Here is a tiny trained network, its code and every weight. The questions are about switching its units off for an input and a class, where a switched-off unit gives its printed mean instead of its output.

import numpy as np


def w(rows, s, z=0):
    codes = np.array(rows[::2]) - 128.0
    scale = np.full(codes.shape[1], s)
    scale[-1] = z or s
    return codes * scale


def f(y):
    return np.maximum(y, 0)


def log_softmax(a):
    a = a - a.max(-1, keepdims=True)
    return a - np.log(np.exp(a).sum(-1, keepdims=True))


def net(x, mask):
    res = np.array(x, float).reshape(1, 5) / 4 @ E
    y = f(res @ A[0][:, :-1].T + A[0][:, -1])
    res = res + np.where(mask, y, B[0][:, -1]) @ B[0][:, :-1]
    return log_softmax(res[-1] @ U[:, :-1].T + U[:, -1])


A, B = {}, {}
E = w([
[35,130,98],'x0',
[134,110,115],'x1',
[222,118,152],'x2',
[176,247,15],'x3',
[125,126,126],'x4',
],0.011)
A[0] = w([
[145,191,33,166],'neuron 0',
[206,166,101,103],'neuron 1',
[167,150,91,77],'neuron 2',
[103,126,179,254],'neuron 3',
[3,137,124,117],'neuron 4',
[197,61,211,124],'neuron 5',
[146,121,210,234],'neuron 6',
[144,109,153,229],'neuron 7',
[181,207,104,103],'neuron 8',
[89,153,25,127],'neuron 9',
[24,110,133,204],'neuron 10',
[99,183,69,245],'neuron 11',
[43,143,72,63],'neuron 12',
[175,172,96,93],'neuron 13',
[160,217,29,138],'neuron 14',
[192,127,103,85],'neuron 15',
],0.013,0.0065)
B[0] = w([
[93,218,136,235],'neuron 0',
[90,204,67,191],'neuron 1',
[103,117,94,164],'neuron 2',
[153,12,107,207],'neuron 3',
[76,61,135,210],'neuron 4',
[248,158,78,226],'neuron 5',
[243,105,76,216],'neuron 6',
[180,99,182,187],'neuron 7',
[10,149,33,201],'neuron 8',
[44,159,254,203],'neuron 9',
[119,56,102,226],'neuron 10',
[178,163,198,222],'neuron 11',
[87,106,209,178],'neuron 12',
[38,128,37,181],'neuron 13',
[32,198,144,251],'neuron 14',
[135,164,81,164],'neuron 15',
],0.0083,0.014)
U = w([
[179,28,131,245],'0',
[127,191,149,240],'1',
[254,133,155,45],'2',
[107,129,18,75],'3',
[105,2,103,54],'4',
[96,164,207,11],'5',
],0.0093,0.011)

Each question gives the input, the list of numbers given to net, and the class t.
The units are the neurons (one row each of A and B). Each row of codes is followed by its name. A weight is (code - 128) times the scale printed after its matrix; where a second scale follows, it is the last column's (A, B and U).
mask holds one flag per neuron, in row order. A switched-off neuron (its flag False) gives its mean, the last column of its row in B, instead of its output. The means were averaged over made-up inputs and are rounded, as every weight is.
A unit's drop is (log p(t) with every unit on - log p(t) with that unit switched off) / (log p(t) with every unit on - log p(t) with every unit switched off).
The circuit of an input: a set's keep is (log p(t) with only the set's units on - log p(t) with every unit switched off) / (log p(t) with every unit on - log p(t) with every unit switched off). Starting from the 12 units with the biggest drops (on a tie, the unit counted first), units are removed one at a time, each time the one whose removal leaves the highest keep (on an exact tie, the one counted first), for as long as the keep stays at least 0.8.
circuit, biggest first: the units of the circuit, biggest drop first
top k neurons: the k neurons with the biggest drops, biggest first
drop of u: that unit's drop, to one decimal
input [-5,-1,1,3,6], class 3: circuit, biggest first	neuron 9; neuron 8
input [7,-1,-1,-5,-5], class 4: circuit, biggest first	neuron 4
input [-2,-5,1,0,-2], class 2: circuit, biggest first	neuron 4; neuron 14; neuron 8
input [7,-8,-4,0,6], class 4: circuit, biggest first	neuron 10; neuron 4
input [8,4,-2,0,-1], class 4: circuit, biggest first	neuron 10; neuron 4
input [6,-7,-1,8,-7], class 5: circuit, biggest first	neuron 9; neuron 12
input [-5,2,-7,0,-8], class 0: circuit, biggest first	neuron 14; neuron 0
input [4,-8,0,5,-8], class 5: circuit, biggest first	neuron 9; neuron 5; neuron 6
input [-2,-2,7,8,3], class 3: top 2 neurons	neuron 8; neuron 13
input [-4,-4,7,0,-6], class 2: top 2 neurons	neuron 5; neuron 14
input [-5,-7,5,0,-6], class 2: top 2 neurons	neuron 5; neuron 14
input [5,8,0,-1,4], class 4: top 2 neurons	neuron 5; neuron 6
input [-5,3,-3,-2,-2], class 0: drop of neuron 0	0.2
input [-7,-7,4,6,1], class 3: circuit, biggest first	neuron 8
input [-1,-6,7,-4,-8], class 2: drop of neuron 5	0.3
input [-3,2,-7,-8,2], class 0: drop of neuron 10	-0.1
